Below is a small trained network, with its code and all its weights. Each question gives an input and a class and asks what happens when units are switched off, that is, made to give their printed mean instead of their output.

import numpy as np


def w(rows, s, z=0):
    codes = np.array(rows[::2]) - 128.0
    scale = np.full(codes.shape[1], s)
    scale[-1] = z or s
    return codes * scale


def f(y):
    return np.maximum(y, 0)


def log_softmax(a):
    a = a - a.max(-1, keepdims=True)
    return a - np.log(np.exp(a).sum(-1, keepdims=True))


def net(x, mask):
    res = np.array(x, float).reshape(1, 6) / 4 @ E
    y = f(res @ A[0][:, :-1].T + A[0][:, -1])
    res = res + np.where(mask, y, B[0][:, -1]) @ B[0][:, :-1]
    return log_softmax(res[-1] @ U[:, :-1].T + U[:, -1])


A, B = {}, {}
E = w([
[160,191,72,167,163,254,161],'x0',
[213,212,118,47,89,164,75],'x1',
[56,193,84,146,251,72,145],'x2',
[159,142,18,122,133,36,65],'x3',
[179,125,169,84,248,105,53],'x4',
[100,147,187,87,133,146,194],'x5',
],0.0085)
A[0] = w([
[96,189,99,125,115,72,150,143],'n0',
[123,74,184,105,144,160,203,134],'n1',
[188,84,144,151,83,52,65,195],'n2',
[83,161,27,156,241,59,141,146],'n3',
[201,151,83,79,81,154,71,155],'n4',
[150,78,112,142,142,60,38,159],'n5',
[206,254,87,81,188,165,92,166],'n6',
[181,105,129,129,66,165,107,165],'n7',
[199,159,107,99,121,172,62,254],'n8',
[106,149,111,190,94,213,236,173],'n9',
[80,138,71,151,176,86,117,187],'n10',
[88,124,76,184,212,91,93,113],'n11',
[187,84,151,103,167,93,79,190],'n12',
[134,164,104,144,173,96,144,59],'n13',
[86,129,190,119,224,122,191,102],'n14',
[144,159,185,148,172,150,113,117],'n15',
[108,125,149,139,154,118,161,68],'n16',
[98,168,144,167,174,141,144,69],'n17',
],0.009,0.0032)
B[0] = w([
[162,187,113,145,109,110,103,172],'n0',
[136,133,148,132,129,171,92,176],'n1',
[136,99,76,98,120,99,159,208],'n2',
[108,164,187,195,139,139,65,248],'n3',
[177,174,105,105,80,185,122,209],'n4',
[72,70,70,124,144,106,195,210],'n5',
[220,243,83,78,121,108,77,239],'n6',
[171,183,112,137,107,219,108,185],'n7',
[143,188,97,75,96,157,114,215],'n8',
[101,99,117,172,38,255,186,216],'n9',
[103,138,147,197,119,97,96,203],'n10',
[90,143,166,181,154,119,150,208],'n11',
[103,105,114,95,186,161,129,195],'n12',
[114,147,156,133,131,151,86,161],'n13',
[146,142,102,107,110,179,102,189],'n14',
[116,133,104,97,134,143,99,157],'n15',
[134,166,120,96,103,152,147,148],'n16',
[125,137,127,140,115,165,174,159],'n17',
],0.0097,0.013)
U = w([
[169,217,127,104,133,125,58,157],'0',
[60,60,107,180,137,6,194,147],'1',
[159,146,37,58,104,184,188,143],'2',
[137,120,229,72,100,24,208,65],'3',
[122,140,116,142,245,50,110,141],'4',
[233,98,115,183,141,76,143,1],'5',
[119,16,133,30,229,142,103,157],'6',
[81,108,201,255,142,211,142,150],'7',
],0.0085,0.0038)

Each question gives the input, the list of numbers given to net, and the class t.
The units are the neurons (one row each of A and B). Each row of codes is followed by its name. A weight is (code - 128) times the scale printed after its matrix; where a second scale follows, it is the last column's (A, B and U).
mask holds one flag per neuron, in row order. A switched-off neuron (its flag False) gives its mean, the last column of its row in B, instead of its output. The means were averaged over made-up inputs and are rounded, as every weight is.
A unit's drop is (log p(t) with every unit on - log p(t) with that unit switched off) / (log p(t) with every unit on - log p(t) with every unit switched off).
The circuit of an input: a set's keep is (log p(t) with only the set's units on - log p(t) with every unit switched off) / (log p(t) with every unit on - log p(t) with every unit switched off). Starting from the 12 units with the biggest drops (on a tie, the unit counted first), units are removed one at a time, each time the one whose removal leaves the highest keep (on an exact tie, the one counted first), for as long as the keep stays at least 0.8.
units of the circuit, in order: the units of the circuit, biggest drop first
top k neurons: the k neurons with the biggest drops, biggest first
drop when u is switched off: that unit's drop, to one decimal
input [-7,5,-1,7,2,-7], class 2: units of the circuit, in order : [n5]
input [-2,6,0,1,3,-8], class 2: top 3 neurons : [n5; n3; n2]
input [-7,-2,6,2,6,2], class 4: top 3 neurons : [n9; n3; n12]
input [-5,-2,6,2,4,-1], class 7: top 4 neurons : [n3; n6; n11; n10]
input [-1,-3,-1,0,1,6], class 6: top 2 neurons : [n3; n6]
input [2,-6,0,0,5,-7], class 7: top 3 neurons : [n6; n3; n11]
input [-2,3,7,-5,-6,6], class 7: top 2 neurons : [n6; n8]
input [2,-3,-4,1,4,2], class 6: top 2 neurons : [n6; n9]
input [2,-5,4,2,5,-1], class 7: drop when n3 is switched off : 0.2
input [-8,-3,-4,0,3,3], class 6: drop when n12 is switched off : 0.1
input [2,7,-7,5,7,-8], class 2: drop when n17 is switched off : 0.0
